Below is a small trained network, with its code and all its weights. Each question gives an input and a target symbol and asks what happens when units are switched off, that is, made to give their printed mean instead of their output.

import numpy as np


def w(rows, s, z=0):
    codes = np.array(rows[::2]) - 128.0
    scale = np.full(codes.shape[1], s)
    scale[-1] = z or s
    return codes * scale


def norm(h):
    return h / np.sqrt((h * h).mean(-1, keepdims=True) + 1e-5)


def softmax(a):
    e = np.exp(a - a.max(-1, keepdims=True))
    return e / e.sum(-1, keepdims=True)


def log_softmax(a):
    a = a - a.max(-1, keepdims=True)
    return a - np.log(np.exp(a).sum(-1, keepdims=True))


def net(x, mask):
    ids = ['βγζηλμπφψω'.index(c) for c in x.split()]
    T = len(ids)
    res = E[ids] + P[:T]
    u = 0
    for l in range(3):
        r = norm(res)
        for j in range(3):
            rows = slice(4 * j, 4 * j + 4)
            q, k, v = (r @ M[l][rows].T for M in (Q, K, V))
            z = softmax(np.where(np.tri(T) > 0, q @ k.T / 4**0.5, -1e9)) @ v
            o = O[l][rows]
            res = res + np.where(mask[u + j], z, o[:, -1]) @ o[:, :-1]
        u += 3
    return log_softmax(norm(res)[-1] @ U[:, :-1].T + U[:, -1])


Q, K, V, O = {}, {}, {}, {}
E = w([
[108,90,81,93,150,128],'β',
[63,152,53,177,141,248],'γ',
[136,115,89,54,103,161],'ζ',
[178,78,120,149,107,195],'η',
[90,74,128,109,139,151],'λ',
[121,124,168,88,58,120],'μ',
[139,105,237,114,111,184],'π',
[64,212,181,221,139,203],'φ',
[116,153,139,97,132,197],'ψ',
[144,80,154,125,154,114],'ω',
],0.014)
P = w([
[140,152,134,126,154,109],'0',
[52,8,174,45,94,227],'1',
[151,122,97,146,104,105],'2',
[26,57,167,78,81,215],'3',
[148,125,102,155,105,104],'4',
[27,75,163,103,71,192],'5',
[146,128,111,161,104,100],'6',
[17,89,159,121,61,177],'7',
[138,139,115,171,115,98],'8',
],0.018)
Q[0] = w([
[88,130,150,104,122,162],'0.h0',
[105,152,142,180,79,99],'0.h0',
[75,77,172,105,117,186],'0.h0',
[107,142,143,168,169,155],'0.h0',
[100,115,255,55,141,155],'0.h1',
[211,126,142,203,35,133],'0.h1',
[196,157,121,165,126,62],'0.h1',
[151,151,164,123,106,126],'0.h1',
[164,135,155,159,146,139],'0.h2',
[90,94,188,202,135,126],'0.h2',
[158,176,95,120,182,30],'0.h2',
[174,66,192,38,146,83],'0.h2',
],0.015)
K[0] = w([
[87,176,145,100,197,70],'0.h0',
[64,171,130,172,78,113],'0.h0',
[81,172,206,55,191,92],'0.h0',
[118,162,141,166,189,175],'0.h0',
[250,119,215,77,204,163],'0.h1',
[61,93,147,151,22,188],'0.h1',
[115,142,154,198,13,55],'0.h1',
[167,131,162,127,63,177],'0.h1',
[100,159,171,185,110,87],'0.h2',
[106,101,250,183,164,158],'0.h2',
[152,174,80,141,236,18],'0.h2',
[206,50,172,108,127,34],'0.h2',
],0.011)
V[0] = w([
[128,146,211,72,76,91],'0.h0',
[167,159,101,182,154,100],'0.h0',
[10,87,118,76,204,152],'0.h0',
[175,146,120,98,183,95],'0.h0',
[120,141,226,115,104,81],'0.h1',
[144,76,85,189,126,151],'0.h1',
[200,168,157,168,155,186],'0.h1',
[178,68,197,179,103,181],'0.h1',
[157,193,241,116,85,188],'0.h2',
[131,221,133,90,72,174],'0.h2',
[198,182,103,40,207,179],'0.h2',
[156,110,186,147,224,123],'0.h2',
],0.011)
O[0] = w([
[24,172,182,120,146,101,116],'0.h0',
[171,218,45,173,95,154,56],'0.h0',
[191,110,237,17,138,132,188],'0.h0',
[126,179,146,136,169,211,68],'0.h0',
[65,115,179,100,66,64,71],'0.h1',
[195,104,137,185,190,153,181],'0.h1',
[152,185,179,98,50,208,169],'0.h1',
[185,72,229,213,57,154,254],'0.h1',
[235,90,181,78,134,116,230],'0.h2',
[209,129,124,21,128,36,170],'0.h2',
[170,95,106,205,126,2,72],'0.h2',
[138,122,235,255,177,140,58],'0.h2',
],0.0081,0.0067)
Q[1] = w([
[122,184,145,53,149,103],'1.h0',
[114,124,80,182,136,106],'1.h0',
[140,67,110,217,72,203],'1.h0',
[102,165,106,95,70,45],'1.h0',
[159,167,218,156,167,86],'1.h1',
[162,155,73,39,97,31],'1.h1',
[114,54,135,140,195,46],'1.h1',
[110,4,97,37,175,195],'1.h1',
[101,69,134,121,159,194],'1.h2',
[181,118,197,130,193,147],'1.h2',
[147,120,100,126,141,123],'1.h2',
[193,175,94,131,95,120],'1.h2',
],0.012)
K[1] = w([
[164,173,156,190,173,101],'1.h0',
[138,63,111,140,72,148],'1.h0',
[85,138,131,32,50,209],'1.h0',
[150,143,111,159,89,2],'1.h0',
[179,184,166,173,183,99],'1.h1',
[192,127,55,80,73,55],'1.h1',
[101,114,103,126,190,76],'1.h1',
[125,12,122,64,164,160],'1.h1',
[163,142,120,156,151,115],'1.h2',
[158,153,172,97,168,142],'1.h2',
[167,133,102,99,149,163],'1.h2',
[126,96,125,104,48,204],'1.h2',
],0.013)
V[1] = w([
[179,127,89,142,116,63],'1.h0',
[133,104,122,161,161,122],'1.h0',
[80,92,104,136,171,129],'1.h0',
[190,164,111,174,83,124],'1.h0',
[184,255,108,171,94,174],'1.h1',
[135,138,80,79,29,102],'1.h1',
[151,127,184,65,153,154],'1.h1',
[64,70,66,80,131,162],'1.h1',
[200,114,59,131,47,163],'1.h2',
[102,147,152,155,117,135],'1.h2',
[201,239,112,141,165,109],'1.h2',
[65,74,114,50,56,195],'1.h2',
],0.0084)
O[1] = w([
[136,98,100,209,97,186,41],'1.h0',
[147,99,86,109,111,144,102],'1.h0',
[164,130,114,91,105,117,96],'1.h0',
[97,132,85,170,145,168,73],'1.h0',
[59,171,55,2,56,152,13],'1.h1',
[165,39,33,81,107,131,144],'1.h1',
[130,97,144,101,215,155,253],'1.h1',
[167,119,81,209,139,161,174],'1.h1',
[87,95,175,141,199,128,192],'1.h2',
[149,152,118,114,132,114,114],'1.h2',
[73,228,144,135,130,97,84],'1.h2',
[170,28,76,184,169,143,165],'1.h2',
],0.0085,0.0057)
Q[2] = w([
[156,108,115,103,157,59],'2.h0',
[162,186,165,149,153,64],'2.h0',
[136,122,221,101,144,248],'2.h0',
[166,167,108,168,219,159],'2.h0',
[111,72,156,99,125,236],'2.h1',
[56,73,135,152,160,112],'2.h1',
[177,143,150,168,81,159],'2.h1',
[153,151,169,132,109,182],'2.h1',
[106,180,128,192,127,133],'2.h2',
[151,192,42,144,186,93],'2.h2',
[121,106,77,163,205,112],'2.h2',
[134,104,195,195,86,169],'2.h2',
],0.014)
K[2] = w([
[166,81,140,96,141,129],'2.h0',
[88,113,173,121,169,178],'2.h0',
[144,249,163,135,165,115],'2.h0',
[156,118,133,161,189,195],'2.h0',
[157,176,127,46,170,113],'2.h1',
[130,156,105,127,174,56],'2.h1',
[132,142,165,144,161,147],'2.h1',
[122,152,169,106,103,113],'2.h1',
[160,138,105,156,94,78],'2.h2',
[98,56,31,89,118,132],'2.h2',
[102,106,94,144,146,168],'2.h2',
[136,184,153,161,102,127],'2.h2',
],0.016)
V[2] = w([
[107,220,93,84,128,68],'2.h0',
[67,101,111,96,108,200],'2.h0',
[148,105,248,91,129,113],'2.h0',
[64,51,75,197,162,93],'2.h0',
[175,135,184,153,68,220],'2.h1',
[147,146,175,183,152,2],'2.h1',
[103,54,178,33,85,139],'2.h1',
[5,72,205,29,128,96],'2.h1',
[154,125,93,168,127,51],'2.h2',
[98,202,211,82,194,120],'2.h2',
[105,41,92,104,165,185],'2.h2',
[74,78,232,183,179,200],'2.h2',
],0.0092)
O[2] = w([
[143,153,77,193,160,147,85],'2.h0',
[165,73,192,175,87,83,94],'2.h0',
[116,77,28,123,134,84,181],'2.h0',
[86,149,185,84,87,169,81],'2.h0',
[224,145,104,106,131,92,193],'2.h1',
[112,46,153,82,125,226,112],'2.h1',
[157,244,142,170,62,141,227],'2.h1',
[146,209,180,187,93,173,199],'2.h1',
[106,123,122,73,81,199,69],'2.h2',
[175,59,36,145,93,84,188],'2.h2',
[153,202,126,131,180,135,118],'2.h2',
[76,177,50,146,152,2,254],'2.h2',
],0.0093,0.0087)
U = w([
[69,157,95,125,195,161,254],'β',
[196,220,105,133,215,209,33],'γ',
[130,116,75,110,93,248,149],'ζ',
[197,98,96,255,121,187,24],'η',
[114,113,160,144,224,89,44],'λ',
[51,102,123,109,43,102,100],'μ',
[169,151,215,130,102,162,164],'π',
[121,235,70,138,76,134,210],'φ',
[182,137,81,11,131,106,26],'ψ',
[69,170,135,229,122,151,211],'ω',
],0.0097,0.0029)

Each question gives the input, a string of symbols that net reads in full, and the target symbol t.
The units are the heads (4 rows each of Q, K, V and O). Each row of codes is followed by its name. A weight is (code - 128) times the scale printed after its matrix; where a second scale follows, it is the last column's (O and U).
mask holds one flag per head, layer by layer. A switched-off head (its flag False) gives its mean, the last column of its rows in O, instead of its output. The means were averaged over made-up inputs and are rounded, as every weight is.
A unit's drop is (log p(t) with every unit on - log p(t) with that unit switched off) / (log p(t) with every unit on - log p(t) with every unit switched off).
The circuit of an input: a set's keep is (log p(t) with only the set's units on - log p(t) with every unit switched off) / (log p(t) with every unit on - log p(t) with every unit switched off). Starting from all 9 units, units are removed one at a time, each time the one whose removal leaves the highest keep (on an exact tie, the one counted first), for as long as the keep stays at least 0.8.
units of the circuit, in order: the units of the circuit, biggest drop first
unit that matters most: the unit with the biggest drop
heads that matter: for each layer, one digit per head in row order, 1 if its drop is at least 0.15 and else 0, layers parted by /
drop of u: that unit's drop, to one decimal
input μ η ζ η μ η, target ω: units of the circuit, in order	[0.h0]
input ω η η η λ λ β, target β: units of the circuit, in order	[0.h2, 0.h1, 2.h1]
input ψ λ η η β, target β: units of the circuit, in order	[0.h2, 2.h1, 2.h2]
input η η μ η η λ η, target λ: units of the circuit, in order	[0.h1, 2.h2]
input η η ω λ β β λ β, target π: heads that matter	100 / 000 / 000
input ω η η η η ψ, target φ: heads that matter	001 / 000 / 010
input ζ η η η η η, target β: heads that matter	011 / 000 / 010
input η ψ η φ η, target φ: units of the circuit, in order	[0.h0, 0.h1, 1.h1]
input η φ η ψ η ψ η η, target π: units of the circuit, in order	[0.h0, 2.h1]
input μ η λ, target λ: units of the circuit, in order	[0.h1, 2.h1, 2.h0, 2.h2]
input η ψ ψ λ, target π: units of the circuit, in order	[0.h0, 2.h1]
input η η π λ π φ η β, target π: units of the circuit, in order	[0.h0, 0.h1]
input ζ φ λ η, target β: units of the circuit, in order	[0.h1, 2.h1]
input ψ ζ η ψ λ η η π, target ζ: heads that matter	011 / 000 / 000
input ζ φ ζ φ η λ μ, target μ: unit that matters most	0.h0
input π ψ β λ, target μ: units of the circuit, in order	[0.h1, 2.h0]
input λ η μ φ, target ψ: heads that matter	101 / 000 / 000
input μ η γ, target γ: units of the circuit, in order	[0.h1, 2.h2]
input ψ η η λ ζ ψ λ ψ, target ζ: heads that matter	011 / 000 / 000
input π η ω λ η η, target μ: unit that matters most	0.h0
input φ λ φ η μ ω, target η: heads that matter	000 / 010 / 101
input λ λ γ ω η η η π, target ψ: units of the circuit, in order	[0.h2, 0.h1, 1.h2]
input γ φ ψ ψ λ ψ η η ζ, target ζ: units of the circuit, in order	[0.h2, 0.h0, 2.h2]
input φ ψ ψ ψ ψ ψ, target η: units of the circuit, in order	[1.h1, 2.h0]
input η φ ω, target ω: heads that matter	001 / 000 / 000
input φ η π η, target η: heads that matter	010 / 010 / 100
input λ ψ η μ η ζ λ λ, target ψ: unit that matters most	0.h2
input π ω η λ, target μ: drop of 0.h2	0.2
input ω φ η φ η η, target φ: drop of 2.h0	0.0
